Here is a tiny trained network, its code and every weight. The questions are about switching its units off for an input and a class, where a switched-off unit gives its printed mean instead of its output.

import numpy as np


def w(rows, s, z=0):
    codes = np.array(rows[::2]) - 128.0
    scale = np.full(codes.shape[1], s)
    scale[-1] = z or s
    return codes * scale


def norm(h):
    return h / np.sqrt((h * h).mean(-1, keepdims=True) + 1e-5)


def f(y):
    return np.maximum(y, 0)


def log_softmax(a):
    a = a - a.max(-1, keepdims=True)
    return a - np.log(np.exp(a).sum(-1, keepdims=True))


def net(x, mask):
    res = np.array(x, float).reshape(1, 6) / 4 @ E
    u = 0
    for l in range(2):
        y = f(norm(res) @ A[l][:, :-1].T + A[l][:, -1])
        res = res + np.where(mask[u : u + 8], y, B[l][:, -1]) @ B[l][:, :-1]
        u += 8
    return log_softmax(norm(res)[-1] @ U[:, :-1].T + U[:, -1])


A, B = {}, {}
E = w([
[122,172,234,153,89],'x0',
[194,120,39,255,101],'x1',
[42,114,118,135,167],'x2',
[156,27,155,80,106],'x3',
[127,9,194,233,131],'x4',
[90,192,151,157,165],'x5',
],0.0059)
A[0] = w([
[59,127,145,67,98,120],'L0N1',
[142,153,17,191,164,247],'L0N2',
[52,112,182,119,188,251],'L0N3',
[63,135,206,254,244,203],'L0N4',
[71,177,184,162,97,162],'L0N5',
[131,161,128,91,104,136],'L0N6',
[123,96,140,190,195,210],'L0N7',
[91,48,199,120,179,122],'L0N8',
],0.0087,0.0018)
B[0] = w([
[10,174,123,123,132,189],'L0N1',
[223,49,115,24,104,252],'L0N2',
[104,121,103,220,145,222],'L0N3',
[137,163,37,200,158,255],'L0N4',
[144,220,8,101,159,196],'L0N5',
[129,147,254,120,152,169],'L0N6',
[183,125,80,200,81,197],'L0N7',
[66,101,122,145,125,203],'L0N8',
],0.0053,0.0059)
A[1] = w([
[108,147,136,88,166,157],'L1N1',
[94,138,170,188,78,123],'L1N2',
[161,241,129,167,64,248],'L1N3',
[142,125,172,148,119,6],'L1N4',
[180,101,173,69,55,234],'L1N5',
[90,1,131,129,116,166],'L1N6',
[109,90,171,91,9,75],'L1N7',
[177,174,183,102,200,2],'L1N8',
],0.0086,0.0021)
B[1] = w([
[44,56,163,108,206,183],'L1N1',
[69,226,118,94,131,167],'L1N2',
[99,151,150,52,223,253],'L1N3',
[151,180,187,216,67,133],'L1N4',
[122,164,248,83,96,230],'L1N5',
[22,72,111,108,79,226],'L1N6',
[70,147,199,143,151,168],'L1N7',
[118,254,80,143,97,156],'L1N8',
],0.0045,0.0048)
U = w([
[167,117,83,223,99,2],'0',
[255,79,35,53,20,159],'1',
[123,109,103,122,81,250],'2',
[139,64,218,150,7,3],'3',
[202,224,77,151,131,114],'4',
[96,173,206,52,100,179],'5',
[178,249,189,50,159,37],'6',
],0.0068,0.0023)

Each question gives the input, the list of numbers given to net, and the class t.
The units are the neurons (one row each of A and B). Each row of codes is followed by its name. A weight is (code - 128) times the scale printed after its matrix; where a second scale follows, it is the last column's (A, B and U).
mask holds one flag per neuron, layer by layer. A switched-off neuron (its flag False) gives its mean, the last column of its row in B, instead of its output. The means were averaged over made-up inputs and are rounded, as every weight is.
A unit's drop is (log p(t) with every unit on - log p(t) with that unit switched off) / (log p(t) with every unit on - log p(t) with every unit switched off).
The circuit of an input: a set's keep is (log p(t) with only the set's units on - log p(t) with every unit switched off) / (log p(t) with every unit on - log p(t) with every unit switched off). Starting from the 12 units with the biggest drops (on a tie, the unit counted first), units are removed one at a time, each time the one whose removal leaves the highest keep (on an exact tie, the one counted first), for as long as the keep stays at least 0.8.
circuit, biggest first: the units of the circuit, biggest drop first
k most important neurons: the k neurons with the biggest drops, biggest first
top k neurons in layer l: the k neurons of layer l with the biggest drops, biggest first
drop when u is switched off: that unit's drop, to one decimal
input [-4,-1,-1,5,-6,-6], class 5: top neuron in layer 0	[L0N4]
input [8,-6,6,-8,7,3], class 4: circuit, biggest first	[L0N4, L0N5]
input [5,-6,0,-3,2,8], class 4: circuit, biggest first	[L0N4, L0N5]
input [1,8,6,-2,1,-7], class 1: 2 most important neurons	[L0N2, L0N3]
input [2,5,4,8,-1,-8], class 3: top 2 neurons in layer 0	[L0N4, L0N5]
input [1,6,-3,-7,-4,-1], class 1: 2 most important neurons	[L0N2, L0N1]
input [3,0,4,5,-4,-8], class 5: top 2 neurons in layer 1	[L1N7, L1N5]
input [1,0,-5,1,0,-2], class 3: drop when L0N5 is switched off	0.4
input [-3,-4,-5,6,-5,-6], class 5: drop when L0N4 is switched off	0.1
input [-1,2,-8,2,-6,-1], class 6: drop when L0N6 is switched off	0.2
